Each row comes from the steps of one path. Every step used is in the known rows, and no mark comes twice. Write the path behind each row, first mark first.
Known rows
Y-N-X: 10,8,-4,-6,-3,-2,3,-1,-2,0,4,-20,-1,3,1,-7,3,-1,5,-5,3
L-X: 3,3,1,-3,-7,-2,-2,-6,-3,3,0,-13,0,5,-6,-3,-1,2,3,1,1
R-N-X: 15,1,-5,-3,-2,-2,1,5,-8,2,1,2,-4,11,-7,3,-9,11,-3,3,3
X-C-L-R-N: 14,-7,-8,-10,-16,-11,-6,12,-4,2,0,27,1,0,2,7,0,12,0,-1,0
Y-N-X-C-R: -1,5,-6,-7,-10,-8,-1,7,-4,3,3,12,0,-1,10,-3,10,-2,9,-13,9
R-L: 4,-5,-7,-3,3,0,-1,-1,-1,0,6,-27,0,-4,14,-2,0,0,-3,2,1
N-L-X-C-R: -17,-2,-1,-5,-20,-15,-7,7,2,4,-1,8,3,4,-5,0,7,7,11,-5,6
R-L-X-Y: -3,0,-7,-8,-2,-5,1,0,-1,1,-5,-49,-3,6,6,-4,6,-2,0,-1,2
L-X-C-N-R: -2,6,0,-9,-17,-8,-12,8,-8,5,-9,23,4,1,-8,-3,8,10,12,-2,5
C-X-Y-N-R-L: 0,6,-13,-10,-1,-6,-3,2,1,-5,-5,-37,6,-2,7,-5,20,-6,4,-10,8
C-L-X-Y-N: -1,6,-2,-12,-18,-5,6,0,-1,-3,5,-29,-1,-4,-10,-9,10,-4,4,-8,1
X-Y-N-L-R: -13,2,-10,-9,-8,-17,2,9,14,-9,-10,-37,6,7,0,-3,17,-3,8,-12,0
C-X-Y: -7,5,-4,-1,-1,-3,-2,7,6,-2,-10,4,3,3,-12,2,7,-5,0,-11,5
Y-N: 0,4,-3,-3,-4,0,2,-5,2,-2,8,-21,2,-5,7,-7,7,-5,3,-6,0
X-C-L-R: 6,-4,-1,-9,-13,-12,-7,10,1,1,-2,29,4,-4,2,4,4,5,5,-2,1
N-R-L: 5,-3,-5,-6,4,-2,-4,0,-6,-1,-3,-17,2,-1,10,0,6,5,0,6,4
L-X-Y-N: -4,8,-4,-9,-8,-5,4,-4,2,-1,-4,-45,-1,4,-2,-8,13,-7,5,-11,0
L-X-Y-N-R: -4,9,-1,-12,-6,-8,1,-2,-2,-3,-12,-36,1,7,-6,-6,19,-1,8,-6,2
Y-N-L: -10,2,-4,-3,-7,-8,1,0,9,-4,9,-29,5,-3,0,-9,9,-1,7,-5,-2
N-R: 3,1,1,-3,1,-2,-3,2,-4,-1,-9,7,2,4,-3,3,7,5,3,4,2
Y-N-X-C-R-L: 4,2,-13,-10,-8,-8,-2,6,-6,3,9,-16,0,-3,22,-5,10,-2,7,-10,10
X-C-L: 2,-4,2,-6,-10,-4,-2,7,-1,2,6,32,1,-11,-3,0,2,4,3,-1,-1
X-C-R-N: -2,-6,-9,-1,-9,-5,-4,9,-7,4,2,29,-2,1,5,8,0,5,-2,-6,5
L-R: 5,-1,-4,-3,-3,-8,-4,3,2,-1,-8,-2,3,6,5,5,3,1,2,-1,2
N-L: -11,-2,0,-1,-4,-8,0,4,8,-3,1,-7,3,3,-7,-2,2,5,3,1,0

Write each row's path
1,7,1,-14,-15,-7,2,2,-5,-5,-3,-26,2,0,-13,-6,16,1,7,-2,3 => C-L-X-Y-N-R
-22,5,-4,-5,-19,-12,-1,13,6,-4,-6,-13,2,8,-22,-5,6,5,8,-8,2 => C-N-L-X-Y
-2,-1,-9,-8,-7,-4,-10,11,-6,1,-3,13,5,-9,12,-2,9,8,7,-1,4 => X-C-N-R-L
4,3,-8,-8,-14,-3,-8,2,-10,2,-1,-24,4,1,0,-6,3,9,6,3,7 => C-N-R-L-X
3,-3,-5,-9,-7,-6,-7,-3,-2,7,2,-28,-1,-1,16,-6,2,5,5,0,1 => R-L-X-C
-1,2,-3,-4,-7,-8,-4,13,-6,5,-5,33,-1,4,2,5,2,3,7,-5,10 => N-X-C-R
0,-3,-4,-4,-14,-9,-2,-1,0,1,5,-24,0,12,-13,-1,-5,13,1,3,0 => R-N-L-X
-2,5,-1,-4,5,-5,4,11,-1,-2,-14,-4,-3,11,-10,3,4,0,1,-3,3 => N-X-Y
-1,1,-6,-11,-2,-7,-2,2,-5,-1,-14,-43,0,7,1,-1,13,4,2,4,4 => N-R-L-X-Y
10,2,3,-8,-9,-6,-2,11,-5,4,2,32,0,-2,-7,0,0,9,5,1,3 => N-X-C-L
6,3,1,-6,-1,-6,-4,8,-3,5,-6,19,-1,3,-1,0,1,7,6,-2,3 => N-X-C
11,-4,-10,-4,-6,-7,-4,3,-2,0,-4,-2,0,10,4,6,-4,8,-3,-1,0 => L-R-N
-2,4,-10,-11,-5,-5,4,-5,1,-1,3,-71,-1,0,12,-11,12,-7,3,-7,1 => R-L-X-Y-N
6,2,-6,-5,2,-5,5,13,-6,-1,-10,-8,-6,15,-11,6,-2,8,-4,-1,3 => R-N-X-Y
3,4,-1,-6,-2,-2,-1,-3,-2,-3,-2,-13,3,-2,4,-4,14,0,6,-2,2 => Y-N-R
1,-2,-9,-4,-12,-4,-2,-3,-7,3,8,-31,0,3,8,-1,0,-1,1,-2,9 => C-R-L-X
10,5,0,-11,-12,-6,0,6,-3,1,10,13,1,-9,-1,-8,4,4,9,-6,2 => Y-N-X-C-L
-8,1,1,-4,-12,-10,-3,-2,5,1,1,-23,3,8,-12,-5,0,8,7,2,0 => N-L-X
-7,2,-2,-2,-11,-2,-6,12,-1,3,0,29,3,-8,-1,-2,3,3,6,-8,1 => X-C-N
-20,2,-5,-6,-4,-10,6,7,12,-8,-3,-37,2,2,-5,-6,15,-4,6,-10,-2 => X-Y-N-L
